After every row comes one of two labels: whether the row has a hidden trait. Each part has its own trait and labels.
In the rows, 100 means zero.
[107 100 133  90  82  96 114  99 136 160  49  99  17  95 111  92   0   4
 128 104  99 133 103  88 122  96  92  92  21  82 103 104 122  77  89  88
 101  92   0 104 148  91 113  76 113  93 104  70  70 128 107 111 127  75
  89  69  98 100  97 163 108 162  65  95 112 102 182  99 102 106 124 102
  90 115 108 175  86 159 125  96 113 112 107  67 102   0  14  84  52  72
 105  87 110 158  92 143  95 109  87  78 110 144  93 115 133 106 151 113
  71 167  96  83 112 115 100 124 167 102  93  88  99 128  98 132 100  79
 109 103  98  80  95 122 114 104 200 116  57  37 131 110  95  97  85 117
 145 110 104  93 157 200  72  67  88  64  94 122 107  91  62  29 146 102
  60 115  99 105  78  98] => F
[ 98 100 101  99  99 106  99  97  97  95 117  80 138 105 109 100 127  96
 107  97 101  85 101  91  98 122 104 103  89 103 105  76  94  92 101 100
 100 108 137  96  88  97  94  89  96  96 110  67 106 101 102  93 110 112
 119 156 103  92  96  96 106  89 117 107 103 106  20 108  96 102  77 110
  90 109  96  92  93  66  56 101 102  90 105 102 109  86  77 107  98 107
  96 100 100  87  80  95  97  81 105 123  93 103  91  85  92 105  86  99
 101 101  95  74  96  87 105 106 116 102  97 107 105  68  96  96 110 141
 102 102  98 103 100  97  99  96 100 112 105 109  86 116 111 103 103 108
  93 105 100  85  78 116 104  96  88 109 111 117 101  91 102 148 120 101
 103  98 101 106  97 102] => F
[ 98 102  99 103 105  93 100 103 102 107 100 114 107  92  91 106  80 113
  92 105  99 105  95 110  96  95  96  97 119 100  96 127 101 116 101  99
  99  95  79 104  87 104 105 118 102 104  90 128  95  98  97 106  97 100
  78  52  98 105 104  99  92 102  90  98  96  91  61  92 110  99 122  92
 112  83 102 109 104 135  99 102 101 112  96 102  95 101 137 100 103  95
  99 103  96  99 125 104 105 110  88  85 105  85 115 109 108 100 106  97
 102 118 103 115 102 108 100  95  82  95 102  93  97 121 107 100  93  78
  97 100 101  98 101  99  98 102  93  89 100 141 104  93  92 102  98  94
 108  97  99 120 112  76 100 109 108  93  90  79 100 110 100  77  86  99
  95 106 100  98  96 100] => F
[100 100 103  99  96 100 103 100 107 113  96  93 100  99 106 100  76  87
 106 101 100 101 100  97 103 107  99  99  80  98 101  99 101  96  98  97
 100 101  85 100 105  98 103  95 102  99 104  85  93 105 102 101 109 101
 100 100 101  98  99 111 102 111  96 102 104 101  56  99 101 102 103 102
  97 102 100 114  95 110  82 101 104 103 101  95 104  72  85  98  89  95
  99  98 100 104  95 109  99  96  96 100 100 105  97  99 107 103 108 101
  94 125  98  90 101 100 103 107 118 100  99  99 101 102 101 106 103 115
 102 102  99  97 100 103 102  99 122 105  92 103 101 108 102 102  98 105
 108 104 101  99 105 127  96  92  96  94 101 105 102  99  92 102 113 100
  93 105 101 104  93 100] => F
[104  98 109  96  93 105 102  98 105 105  87  87  76 105 109  93  82  78
 110  97 101 102 105  89 108 101 101 100  72  95 104  81 105  83  97  98
 101 101  94  99 116  94  97  80 102  96 106  68  97 109 104 101 109  94
 115 122 101  95  96 120 108 109  98 101 106 108 158 105  91 102  87 106
  89 115 100 106  94  84 111  97 102  91 104  91 101  82  52  97  88  97
 103  96 105 113  78 104  95  92 107 108  99 121  88  96 101 101 103 106
  91 109  96  85 101  96 101 108 125 104  97 103 102  91  94 103 105 125
 106 100  99  97  98 106 104  99 138 112  90  55 105 109 105  98  98 109
 105 105 101  81 102 157  93  84  92 100 107 117 100  89  91 107 119 101
  94 100 100 101  97  98] => H
[100 101 106  98  96  99 103 100 108 118  97  94  95  98 105 100  70  91
 108 101 100 104 100  97 103 107  98  99  80  97 102 100 103  95  97  96
  99 101  78 101 104  96 103  94 102  97 104 109  92 108 102 100 112  99
 100 100 101  97  98 112 102 113  98 102 104 100  59 100 100 103 109 102
  96 102 101 116  94 110  81 100 105 103 103  92 105  62  82  99  87  94
  99  99 100 108  96 110  99  96  96 103 101 107  96 100 109 104 107 102
  93 122  98  86 102 101 104 107 121 100  98  96 101  98 101 107 103 110
 103 102  98  96 100 105 102 100 136 107  91 103 101 106 101 103  98 106
 117 103 101  96 106 142  92  88  92  95  99 109 102  95  91 100 120 100
  91 107 101 105  89 100] => H
[ 98 102  99 101 103  95 101 101 102 108  98 109 106  95  96 105  78 105
  95 103  99 103  96 106  97 102  98  97 103  99  98 117 101 108 100  98
  99  97  77 102  95 102 105 113 101 102  96 115  97  98  99 103 100 102
  84  90  99 103 103  97  96 104  96  98  98  95  48  97 108 100 112  97
 106  92 101 111 101 120  90 102 101 110  99  99  99  92 114  98  99  96
  98 101  98 101 117 106 103 109  90  88 103  96 108 106 105 101 100  98
 100 109 102 108 101 105 100 100  94  97 101  95  99 112 104 104  97  65
  98 101 100 100 101 101  98 102 101  95  98 127 102  97  97 101  98  97
 107 100 100 113 111  92 100 108 102  89  94  89 101 104 100  81  91  99
  99 104 100 100  95 101] => H
[ 99  99  96  99  98 106 100  98  99  92 118  79 124 102 110  98 123  84
 109  99 101  89 102  89 102 116 103 103  85 103 104  80  95  95  99 100
  99 110 132  96  94  95  95  85 100  95 110  64 108 108 103  94 115 107
 119 151 104  90  95 102 106  91 110 108 102 106  31 105  93 102  73 108
  88 107  96  77  92  72  58 100 104  90 105  98 109  84  88 102  95 103
  99  99 100  89  80 101  97  80 108 126  92  95  86  85  95 105  87 100
  98 105  95  76  97  90 107 106 119 102  99 107 103  76  98  98 110 160
 104 102  98 102 101  98 101  96 100 116 106 102  87 115 109 105 106 108
  95 106 100  83  75 132 102  89  89 110 110 119 101  89 102 145 123 101
  98 101 102 106  93 100] => H

[101 108  96  99  83  87  88  98  90 103  96 113 118  77 147  85  82 106
  93 117 100  90  96 123  69 131 112 151  80 106 110  84  88 102 145  69
  96 130  99 110 121  95 106 119 121  94  99  96  77  99 132  81  81 103
  93 107 102 106  73 107  93  89  98 121  99 105  89  89 105 114 106  87
  98  95 101 104 103  78  87  95 102 104 110 102 112 108 105  79  89  95
 132  91 113 106  88 113 105  99  99  93] => S
[103 122 102 103 115 101 111 100 105  98 103 110  91 109  94 111 118  99
 108  91  97 106 123 107  62  52 101  83 119  87 104  91  87 101  95 123
  90  90  95 106  87  98 115 107 113  99 110  88 111 106  81 123 102 113
  99 101 102 100 109  93 105  91 105  97 102 101  84 100  78 104 110  81
 105 114  95  94  98 111  87  98  88  98 103  95 104  88  96 116 109 103
  93  98  88 105  97 105 104 103 111 102] => M
[106 122  96 106  84  93 102 102 100 102 105 113  98  92 118  96 102 101
  98 106  99 104 104 114  56  86 107 147  92  88 111  95  78 101 108  98
  95 110  92 109  97  90 113 114 113  96 103  91  98 103 102  98  96 106
  95 105 108 113  99 101 109  91 101 100 101 109  96 101  94 114 113  74
  94 106  99 100  93  89  91  95  97 100 107  96 112  94 102  97  98 108
 108  92  97 109  90 106 101 102 103  99] => S
[102 116 101 104  98  97 102 100  96  98 101 113  95  96 115  99 110  99
 103  98  98 102 110 117  68  78 108 106  97  96 104  89  87 102 113 106
  93 102  99 109  97  97 111 105 114  96 104  90 103 106 105 108  95 109
  89 102 104  99  98  96 101  88 104 106 108 104  79  94  88 108 109  82
 101 110  98  98  99  97  83  94  93 100 106  96 106  92 101 102  99  97
 113  99  97 107  89 100 103 102 107 101] => S
[102 112  94  98  79  86  90  99  91 103  97 105 119  77 141  84  79 106
  92 117 100  91  88 125  72 132 116 161  78 105 115  82  88 102 140  77
 100 129  99 110 119  95 105 116 120  95 100  94  84 100 138  81  81 105
  84 108 103 107  75 106  95  90 100 117  99 105  95  90 104 116 105  85
  94  85 102 102 102  79  89  95 103 104 110 104 112 104 107  69  90  98
 146  94 109 106  89 113 106  98  98  92] => S
[105 115  94 101  74  83  95 100  94 105 100 112 112  78 143  84  82 107
  90 119 102  94  94 124  57 108 111 173  87  96 117  85  82 101 127  82
 100 123  96 109 114  90 101 121 121  95 101  94  81  98 128  83  86 104
  89 112 106 114  79 106 105  91  98 112  99 108  95  95 107 120 107  78
  90  84 102 102  97  77  94  96 104 102 108 107 113 103 106  82  93 107
 119  88 109 108  87 117 100  99  99  94] => S
[102 119 104  98 128 104 108  98 103  95  99 108  88 109  89 112 125  96
 109  88  97 106 123 107  77  50 105  53 114  93  97  93  91 102 107 129
  89  91  98 108  83 104 111  97 112  98 107  90 115 108  75 122 101 114
  96  95  98  93 106  91  94  89 107  95 102  96  68  95  81  94 108  94
 112 130  94  90 103 113  79  99  87  97 104  94 101  88  94 107 109  95
 102 102  89 103 100  82 104 102 113 103] => M
[105 123 104 104 119 103 126 101 118 102 106 105  73 121  66 127 138  97
 112  97  97 117 117  90  63  29  96  84 119  72 105  97  86  99  40 140
  94  75  86 100  59  98 124 105 102 100 111  87 126 105  61 131 112 113
 121 101 105 114 125  91 112  99 109  77 100  99  87 107  80  98 114  82
 110 131  91  94  90 114  97 103  88  94 102  91 101  76  92 146 120 118
  76 101  86 103 109  84  96 103 109 103] => M
[103 121 101 105 102  97 110 100 102  98 102 111  98 101 103 105 114 101
 105  96  97 102 113 110  58  68 106 105  98  93 105  90  84 101  99 117
  91  94  93 109  93  96 114 105 112  97 105  88 107 106  93 110  98 111
  95 102 103 102 106  95 104  89 101  99 102 105  83  99  83 105 111  79
 102 115  96  96  97  96  88  96  95  98 104  98 106  90  99 110 103 104
 103  95  92 107  96  96 103 102 111 101] => S
[102 122 104 100 121 105 116  99 111  97 101 107  83 113  81 118 129  98
 111  91  97 109 116 101  61  51 102  60 117  86 100  97  90 101  76 135
  92  88  95 102  77 100 115 100 110  99 108  88 122 108  77 128 106 118
 108  99 101 101 133  90 104  94 107  90 101  97  72 101  78  99 112  84
 112 124  95  93  98 113  88 101  88  95 102  96 101  79  93 122 115 103
  90 102  86 104 104  88 102 103 112 102] => M
[103 121 100 105 102  97 108 100 102  97 102 110  95  99 105 102 110 100
 108  95  98 105 115 109  55  67 105 104 107  90 104  92  83 101 102 116
  95  99  95 109  91  97 112 100 111  97 107  89 106 106  83 116  98 111
  94 101 103 102 104  94 102  92 102  99 102 103  74  98  84 115 111  82
 101 114  97  97  98 105  84  97  91  98 104  95 106  88  98 109 103 101
 103  95  91 107  97  93 102 102 110 102] => S
[100 119 105  98 127 104 111  98 106  97  99 106  93 114  85 119 127  97
 111  88  97 109 123 103  72  53 104  50 121  92  96  93  95 102  88 130
  88  87  97 104  85 105 115  94 111  99 108  90 122 109  74 129 102 109
  99  97  98  92 111  90  95  91 109  93 101  96  72  97  76  95 110  91
 113 126  94  95 101 116  85 101  87  97 102  97 100  82  94 118 112  94
  97 103  88 102 102  79 104 102 113 102] => M
[ 95 114 112  92 136 112 111  96 106  97  95 104  77 130  69 123 136  94
 115 106  94 115 125  86  85  41 102   0 114  90  85  98 113  98  55 161
  89  74  94  96  76 112 119  89 113  95 113  93 131 115  58 130 108 121
 118  90  98 100 125  87  89  98 119  91 102  91  34  94  73  85 114 107
 129 155  89  89 103 135  82 104  85 100 106  89 101  76  94 128 115  89
 113 120  93  95 116  60 100 100 106 100] => M
[ 94 109 124  88 125 112 117 100 105 104 101 106  54 151  55 131 152  95
 115 119  91 122 122  65  87  24 100   0  93  73  82 101 118  93   3 183
  94  63  75  88  58 117 125  90 112  95 122  95 146 120  39 132 120 129
 150  86 105 130 145  91  94 114 124  84 102  86  33 104  77  74 119 114
 132 183  90  92  92 129  85 105  80 105 112  77 107  71  97 138 112  99
 120 138 103  89 125  45  89  98  85  93] => M
[ 98 117 108  96 137 103 112  97 108  97  98 108  85 121  73 118 136  95
 113  88  96 111 125  95  84  37 102  27 116  79  92  97 101 100  70 142
  89  89  97 100  75 109 115  94 109  97 110  90 123 112  69 136 104 116
 110  94  98  97 121  86  95  94 112  86 101  93  61  95  76  90 112  98
 121 142  92  91 102 123  83 103  93  98 103  94  99  78  93 122 116  94
  99 111  87  99 108  76 102 101 112 102] => M
[100 119 105  98 124 105 114  98 109  97 100 105  82 116  75 119 128  96
 112  89  97 109 126 104  70  41 102  44 118  86  94  95  96 100  79 137
  89  83  95 102  77 105 115  96 108  98 108  88 120 108  73 129 104 116
 107  98  99  98 114  88  98  94 109  91 101  95  59  99  76  96 110  90
 119 129  94  92 103 119  87 102  88  96 103  97 102  78  91 123 112 100
  96 105  86 108 106  81 103 101 113 102] => M
